Here is a tiny trained network, its code and every weight. The questions are about switching its units off for an input and a target symbol, where a switched-off unit gives its printed mean instead of its output.

import numpy as np


def w(rows, s, z=0):
    codes = np.array(rows[::2]) - 128.0
    scale = np.full(codes.shape[1], s)
    scale[-1] = z or s
    return codes * scale


def f(y):
    return y / 2 * (1 + np.tanh(0.7978845608 * (y + 0.044715 * y**3)))


def softmax(a):
    e = np.exp(a - a.max(-1, keepdims=True))
    return e / e.sum(-1, keepdims=True)


def log_softmax(a):
    a = a - a.max(-1, keepdims=True)
    return a - np.log(np.exp(a).sum(-1, keepdims=True))


def net(x, mask):
    ids = ['βγεηθλμξστφψ'.index(c) for c in x.split()]
    T = len(ids)
    res = E[ids] + P[:T]
    u = 0
    for l in range(3):
        q, k, v = (res @ M[l].T for M in (Q, K, V))
        z = softmax(np.where(np.tri(T) > 0, q @ k.T / 2**0.5, -1e9)) @ v
        res = res + np.where(mask[u], z, O[l][:, -1]) @ O[l][:, :-1]
        u += 1
        y = f(res @ A[l][:, :-1].T + A[l][:, -1])
        res = res + np.where(mask[u : u + 4], y, B[l][:, -1]) @ B[l][:, :-1]
        u += 4
    return log_softmax(res[-1] @ U[:, :-1].T + U[:, -1])


Q, K, V, O, A, B = {}, {}, {}, {}, {}, {}
E = w([
[152,151,92,83,142,34,189,79,144],'β',
[150,131,120,101,150,118,155,20,149],'γ',
[134,137,86,76,164,130,169,164,90],'ε',
[97,148,92,40,126,143,146,111,80],'η',
[103,128,137,106,178,104,167,159,149],'θ',
[163,108,69,85,106,67,143,107,180],'λ',
[159,116,128,114,93,103,137,9,74],'μ',
[124,99,161,141,191,183,151,87,74],'ξ',
[104,80,151,195,82,47,159,194,62],'σ',
[60,77,130,122,89,178,108,128,179],'τ',
[141,73,93,129,27,184,91,125,95],'φ',
[114,91,85,254,137,152,107,98,197],'ψ',
],0.0065)
P = w([
[101,122,106,100,97,125,254,144,184],'0',
[150,107,176,104,129,194,183,104,156],'1',
[121,80,214,105,119,194,147,126,144],'2',
[88,50,197,107,151,175,87,95,130],'3',
[116,41,175,127,146,154,67,79,145],'4',
[108,30,155,129,164,117,36,43,149],'5',
],0.0054)
Q[0] = w([
[133,108,165,126,65,186,198,144,140],'L0H1',
[92,2,121,109,131,126,143,95,137],'L0H1',
],0.036)
K[0] = w([
[181,144,105,215,26,207,254,143,187],'L0H1',
[103,52,157,240,81,203,22,140,118],'L0H1',
],0.021)
V[0] = w([
[98,95,100,71,43,172,76,107,186],'L0H1',
[80,133,137,175,209,179,126,147,249],'L0H1',
],0.019)
O[0] = w([
[193,185,162,242,194,89,216,145,67,254],'L0H1',
[193,59,135,56,60,54,143,103,2,201],'L0H1',
],0.0075,0.0054)
A[0] = w([
[121,156,110,96,123,145,8,107,155,97],'L0N1',
[146,173,153,171,126,178,29,146,94,80],'L0N2',
[104,146,140,123,201,173,39,135,181,165],'L0N3',
[103,95,137,102,89,163,60,90,156,252],'L0N4',
],0.014,0.0026)
B[0] = w([
[130,140,127,149,167,107,149,223,119,148],'L0N1',
[132,77,98,154,182,82,83,151,112,133],'L0N2',
[128,126,184,146,2,112,146,34,137,193],'L0N3',
[62,94,182,168,254,94,131,210,107,252],'L0N4',
],0.0089,0.003)
Q[1] = w([
[186,130,156,173,134,28,210,145,102],'L1H1',
[112,45,156,157,150,117,247,96,97],'L1H1',
],0.016)
K[1] = w([
[54,79,49,123,129,155,208,86,139],'L1H1',
[73,79,20,160,38,88,254,178,149],'L1H1',
],0.015)
V[1] = w([
[90,168,139,204,81,165,111,237,73],'L1H1',
[164,115,202,127,211,247,134,43,92],'L1H1',
],0.015)
O[1] = w([
[163,155,214,127,24,127,140,189,143,2],'L1H1',
[65,212,146,163,136,100,100,88,2,28],'L1H1',
],0.0076,0.0037)
A[1] = w([
[166,190,187,114,116,126,68,157,97,46],'L1N1',
[98,155,9,140,48,114,32,189,121,29],'L1N2',
[207,97,165,127,121,129,75,205,157,33],'L1N3',
[173,106,78,85,68,119,48,122,67,4],'L1N4',
],0.013,0.0033)
B[1] = w([
[86,76,112,108,186,116,100,146,172,216],'L1N1',
[95,135,2,165,111,107,68,99,85,116],'L1N2',
[93,153,121,141,126,135,99,42,109,251],'L1N3',
[141,125,113,203,106,177,104,158,171,253],'L1N4',
],0.012,0.0025)
Q[2] = w([
[125,193,67,50,47,134,58,173,95],'L2H1',
[123,12,218,251,159,100,166,31,61],'L2H1',
],0.02)
K[2] = w([
[128,162,203,125,164,128,39,130,156],'L2H1',
[3,107,12,129,115,171,252,150,130],'L2H1',
],0.023)
V[2] = w([
[138,50,188,161,150,76,114,91,60],'L2H1',
[111,116,155,4,127,170,111,189,76],'L2H1',
],0.015)
O[2] = w([
[174,139,47,165,68,111,29,156,147,254],'L2H1',
[3,61,67,154,41,105,192,80,40,8],'L2H1',
],0.0056,0.0035)
A[2] = w([
[56,179,36,151,63,63,116,141,115,142],'L2N1',
[76,94,69,174,102,103,204,130,121,65],'L2N2',
[95,162,117,79,95,232,182,134,81,205],'L2N3',
[136,97,127,6,86,113,129,116,125,2],'L2N4',
],0.013,0.0044)
B[2] = w([
[162,128,182,65,146,189,115,138,113,225],'L2N1',
[101,163,86,147,113,130,142,151,152,255],'L2N2',
[124,133,91,111,127,62,150,127,132,145],'L2N3',
[120,149,123,133,98,251,116,146,71,139],'L2N4',
],0.015,0.0088)
U = w([
[156,144,129,100,140,138,163,146,151,254],'β',
[103,124,100,148,173,104,57,46,76,170],'γ',
[108,135,63,126,128,145,132,136,159,84],'ε',
[97,170,126,107,109,73,179,116,121,101],'η',
[109,151,125,93,127,181,116,133,77,99],'θ',
[208,121,59,59,158,110,129,164,201,62],'λ',
[129,203,146,116,92,155,123,2,183,98],'μ',
[89,47,116,48,215,145,116,103,108,102],'ξ',
[66,117,196,130,108,114,99,201,201,112],'σ',
[169,136,195,126,96,50,201,118,22,128],'τ',
[135,236,136,215,198,163,136,167,129,65],'φ',
[194,94,121,171,53,117,110,147,111,133],'ψ',
],0.0049,0.01)

Each question gives the input, a string of symbols that net reads in full, and the target symbol t.
The units are the heads (2 rows each of Q, K, V and O) and the neurons (one row each of A and B). Each row of codes is followed by its name. A weight is (code - 128) times the scale printed after its matrix; where a second scale follows, it is the last column's (O, A, B and U).
mask holds one flag per unit, layer by layer, with each layer's heads first. A switched-off unit (its flag False) gives its mean, the last column of its rows in O or B, instead of its output. The means were averaged over made-up inputs and are rounded, as every weight is.
A unit's drop is (log p(t) with every unit on - log p(t) with that unit switched off) / (log p(t) with every unit on - log p(t) with every unit switched off).
The circuit of an input: a set's keep is (log p(t) with only the set's units on - log p(t) with every unit switched off) / (log p(t) with every unit on - log p(t) with every unit switched off). Starting from the 12 units with the biggest drops (on a tie, the unit counted first), units are removed one at a time, each time the one whose removal leaves the highest keep (on an exact tie, the one counted first), for as long as the keep stays at least 0.8.
circuit, biggest first: the units of the circuit, biggest drop first
most important unit: the unit with the biggest drop
k most important neurons: the k neurons with the biggest drops, biggest first
top k neurons in layer l: the k neurons of layer l with the biggest drops, biggest first
drop of u: that unit's drop, to one decimal
input μ φ θ, target φ: circuit, biggest first : L0H1, L2H1
input σ γ θ, target μ: circuit, biggest first : L1N3, L1H1
input ξ γ γ ε γ, target θ: most important unit : L2H1
input β λ ξ, target ξ: circuit, biggest first : L0H1, L1H1, L0N4, L2N2
input φ ξ μ μ, target σ: circuit, biggest first : L0H1, L1H1, L1N1
input μ σ φ ξ ξ, target φ: circuit, biggest first : L0H1, L2H1
input ε σ μ, target σ: circuit, biggest first : L0H1, L0N4
input ψ η ξ β τ λ, target λ: circuit, biggest first : L2H1, L0H1, L1H1, L0N4
input φ η γ σ, target σ: circuit, biggest first : L0H1, L1H1, L1N1
input φ ξ τ ψ μ, target ψ: 2 most important neurons : L1N4, L0N4
input θ ψ σ, target ψ: circuit, biggest first : L0H1, L1N4
input ξ η ε, target θ: 4 most important neurons : L2N1, L1N4, L0N4, L2N2
input β ξ θ, target ξ: 2 most important neurons : L0N4, L2N2
input τ μ ψ μ, target ψ: circuit, biggest first : L0H1, L1N4, L2H1
input γ β η β, target γ: most important unit : L1H1
input σ τ ξ ε η, target μ: 2 most important neurons : L1N3, L0N4
input ξ σ ε, target σ: circuit, biggest first : L0H1, L0N4, L1H1
input ξ θ ξ θ β ε, target θ: 3 most important neurons : L2N1, L0N4, L1N4
input ψ β μ η, target λ: 2 most important neurons : L1N4, L0N4
input φ ψ γ η, target σ: most important unit : L0H1
input ε μ ξ φ, target φ: 2 most important neurons : L2N2, L0N2
input ξ η θ λ, target θ: 2 most important neurons : L2N1, L0N4
input γ ξ λ γ γ λ, target γ: top 2 neurons in layer 2 : L2N1, L2N2
input ξ β τ η, target θ: top 2 neurons in layer 2 : L2N1, L2N2
input ξ ξ φ ξ μ ξ, target θ: top 3 neurons in layer 0 : L0N4, L0N3, L0N1
input γ β μ τ, target γ: top 2 neurons in layer 0 : L0N1, L0N4
input η ψ σ ψ φ β, target τ: drop of L0H1 : 0.6
input φ λ ξ γ, target σ: drop of L2N2 : -0.1
input η ξ ξ η η τ, target τ: drop of L0H1 : 0.7
input σ ξ φ, target μ: drop of L1H1 : 1.2
